Below are the code and all the weights of a small trained network. Each question names an input and a class and asks about switching units off, where a switched-off unit gives its printed mean instead of its output.

import numpy as np


def w(rows, s, z=0):
    codes = np.array(rows[::2]) - 128.0
    scale = np.full(codes.shape[1], s)
    scale[-1] = z or s
    return codes * scale


def f(y):
    return np.maximum(y, 0)


def log_softmax(a):
    a = a - a.max(-1, keepdims=True)
    return a - np.log(np.exp(a).sum(-1, keepdims=True))


def net(x, mask):
    res = np.array(x, float).reshape(1, 6) / 4 @ E
    y = f(res @ A[0][:, :-1].T + A[0][:, -1])
    res = res + np.where(mask, y, B[0][:, -1]) @ B[0][:, :-1]
    return log_softmax(res[-1] @ U[:, :-1].T + U[:, -1])


A, B = {}, {}
E = w([
[27,201,50,172,54,180,206,216,50],'x0',
[50,27,147,108,37,3,176,122,167],'x1',
[108,168,142,51,120,52,27,190,35],'x2',
[86,245,43,146,80,76,51,23,232],'x3',
[194,81,84,162,38,128,105,42,6],'x4',
[53,137,222,64,64,243,105,66,120],'x5',
],0.0049)
A[0] = w([
[23,199,59,177,58,161,198,191,81,137],'n1',
[174,9,222,99,160,180,212,236,39,99],'n2',
[62,51,159,108,68,56,170,149,172,101],'n3',
[125,162,121,58,129,66,40,176,67,137],'n4',
[189,80,184,94,178,89,73,58,171,41],'n5',
[194,124,24,199,192,27,164,191,144,167],'n6',
[160,108,84,203,149,150,188,97,179,91],'n7',
[199,209,131,143,210,217,95,131,93,88],'n8',
[28,192,48,160,64,162,197,203,86,124],'n9',
[115,185,111,54,127,65,25,157,78,154],'n10',
[151,102,114,192,148,172,204,83,174,85],'n11',
[190,148,16,199,188,20,160,178,142,175],'n12',
[55,145,201,68,67,212,117,75,137,129],'n13',
[200,76,188,89,171,94,59,66,180,38],'n14',
[203,189,140,147,213,240,84,155,99,117],'n15',
[48,182,54,170,61,167,204,206,81,65],'n16',
[98,165,153,117,211,111,150,195,203,149],'n17',
[99,37,170,117,67,48,150,104,163,99],'n18',
[94,135,204,81,91,180,104,82,142,88],'n19',
[115,174,127,51,136,70,27,170,67,147],'n20',
[117,198,49,160,60,114,58,25,162,134],'n21',
[91,128,176,134,90,205,144,76,157,110],'n22',
[86,149,177,92,218,149,146,208,213,177],'n23',
[193,195,127,120,216,222,99,147,114,108],'n24',
[72,36,161,83,54,30,192,125,154,78],'n25',
[136,140,140,45,132,72,37,189,55,130],'n26',
[150,103,107,201,139,169,191,89,180,69],'n27',
[171,128,49,210,187,26,150,187,140,187],'n28',
[198,125,99,175,104,172,86,63,36,203],'n29',
[49,26,155,106,55,38,183,137,158,102],'n30',
[156,99,115,176,139,172,194,93,181,58],'n31',
[157,99,111,189,142,165,193,81,185,65],'n32',
[175,3,232,111,183,182,213,236,22,103],'n33',
[40,183,53,185,68,158,196,203,66,41],'n34',
[71,165,186,64,185,156,147,187,213,163],'n35',
[73,216,89,122,150,107,94,112,228,129],'n36',
[122,167,122,71,130,63,49,182,64,161],'n37',
[135,156,157,57,127,63,45,188,51,134],'n38',
[195,65,95,171,37,127,102,39,24,229],'n39',
[207,66,82,187,39,136,91,31,14,244],'n40',
[197,82,190,98,179,99,65,57,182,11],'n41',
[28,146,217,43,66,222,111,78,131,225],'n42',
],0.0044,0.0011)
B[0] = w([
[210,69,133,50,169,144,62,124,147,225],'n1',
[194,226,86,148,38,39,91,18,236,244],'n2',
[58,144,60,157,183,126,87,67,98,188],'n3',
[92,71,152,164,76,211,186,125,187,183],'n4',
[178,55,96,44,172,165,87,176,147,183],'n5',
[163,108,233,189,160,119,113,56,54,206],'n6',
[104,83,167,163,86,179,155,138,158,174],'n7',
[42,149,42,173,176,153,90,56,113,192],'n8',
[215,56,133,50,173,146,66,123,154,222],'n9',
[96,88,145,167,72,191,177,112,190,185],'n10',
[93,86,137,151,84,188,173,145,170,176],'n11',
[170,110,226,189,148,117,109,47,73,205],'n12',
[159,129,212,178,152,104,114,70,65,182],'n13',
[175,61,92,48,170,160,89,179,151,186],'n14',
[43,152,44,160,181,131,90,64,112,199],'n15',
[211,59,117,44,179,155,63,135,157,216],'n16',
[104,141,145,74,166,80,214,155,90,180],'n17',
[63,131,47,141,182,152,80,101,108,188],'n18',
[157,111,192,144,162,112,98,84,69,164],'n19',
[94,81,144,170,82,195,182,117,176,186],'n20',
[189,203,136,107,70,54,154,64,189,203],'n21',
[132,115,194,174,132,137,135,95,102,167],'n22',
[96,158,109,66,149,69,224,152,104,191],'n23',
[51,150,53,154,186,139,105,67,107,190],'n24',
[41,144,41,174,184,153,64,74,99,201],'n25',
[87,82,138,161,64,200,186,126,193,187],'n26',
[99,75,142,153,89,198,168,149,176,173],'n27',
[140,112,215,180,157,120,118,65,74,199],'n28',
[67,151,93,91,174,88,204,145,102,204],'n29',
[46,154,52,173,196,151,59,63,105,204],'n30',
[87,83,135,151,81,192,169,155,177,169],'n31',
[100,69,140,157,81,194,166,157,170,173],'n32',
[204,228,81,141,30,46,99,3,237,254],'n33',
[204,52,120,51,180,155,68,140,162,216],'n34',
[117,153,134,73,167,69,218,148,87,187],'n35',
[164,186,137,102,90,56,168,80,167,183],'n36',
[95,72,155,168,89,201,179,113,179,185],'n37',
[89,82,139,162,74,195,182,120,192,188],'n38',
[88,152,111,50,163,59,237,180,104,230],'n39',
[91,149,120,49,167,65,240,174,105,240],'n40',
[183,58,92,50,164,159,80,174,143,184],'n41',
[166,139,218,180,164,76,114,52,53,202],'n42',
],0.0048,0.0059)
U = w([
[199,67,104,51,157,158,50,150,146,114],'0',
[176,213,103,141,55,78,109,94,191,129],'1',
[54,143,44,176,171,149,74,113,90,129],'2',
[99,81,155,172,68,203,180,146,169,127],'3',
[162,125,233,178,147,110,107,110,47,141],'4',
[110,154,116,61,151,80,214,156,94,139],'5',
[138,162,124,148,92,127,95,201,93,112],'6',
[135,195,127,183,54,127,48,251,64,2],'7',
],0.011,0.0091)

Each question gives the input, the list of numbers given to net, and the class t.
The units are the neurons (one row each of A and B). Each row of codes is followed by its name. A weight is (code - 128) times the scale printed after its matrix; where a second scale follows, it is the last column's (A, B and U).
mask holds one flag per neuron, in row order. A switched-off neuron (its flag False) gives its mean, the last column of its row in B, instead of its output. The means were averaged over made-up inputs and are rounded, as every weight is.
A unit's drop is (log p(t) with every unit on - log p(t) with that unit switched off) / (log p(t) with every unit on - log p(t) with every unit switched off).
The circuit of an input: a set's keep is (log p(t) with only the set's units on - log p(t) with every unit switched off) / (log p(t) with every unit on - log p(t) with every unit switched off). Starting from the 12 units with the biggest drops (on a tie, the unit counted first), units are removed one at a time, each time the one whose removal leaves the highest keep (on an exact tie, the one counted first), for as long as the keep stays at least 0.8.
units of the circuit, in order: the units of the circuit, biggest drop first
unit that matters most: the unit with the biggest drop
top k neurons: the k neurons with the biggest drops, biggest first
drop when u is switched off: that unit's drop, to one decimal
input [-5,-1,7,5,8,-5], class 5: units of the circuit, in order	(n40 n39)
input [0,7,-6,2,-6,-8], class 4: units of the circuit, in order	(n6 n12)
input [1,8,-8,-5,-5,1], class 2: units of the circuit, in order	(n30 n25)
input [3,-8,5,-8,1,6], class 1: units of the circuit, in order	(n33 n2)
input [-7,-3,6,-6,-8,0], class 5: top 2 neurons	(n23 n35)
input [-3,-3,7,-6,8,-5], class 5: units of the circuit, in order	(n40)
input [-5,3,5,5,3,8], class 4: units of the circuit, in order	(n42 n13)
input [-4,8,8,-2,6,1], class 2: top 4 neurons	(n25 n30 n18 n3)
input [-2,-5,1,1,4,-4], class 2: units of the circuit, in order	(n8 n15)
input [-1,-8,6,-3,1,2], class 2: units of the circuit, in order	(n15 n8)
input [6,7,2,-5,-6,6], class 2: top 2 neurons	(n30 n25)
input [-6,-6,4,-4,-7,-4], class 5: top 2 neurons	(n23 n17)
input [2,7,7,-2,-5,6], class 2: top 4 neurons	(n30 n25 n3 n18)
input [-3,2,7,6,-8,0], class 5: unit that matters most	n35
input [2,-3,4,2,1,8], class 4: top 2 neurons	(n42 n13)
input [-6,-2,7,4,-7,7], class 3: drop when n1 is switched off	0.1
input [1,1,5,-8,3,-7], class 1: drop when n2 is switched off	0.4
input [5,3,-5,-6,1,-4], class 1: drop when n33 is switched off	0.6
input [2,-3,-3,7,-6,-8], class 4: drop when n33 is switched off	0.2
input [-7,6,-2,-8,8,-2], class 1: units of the circuit, in order	(n33)
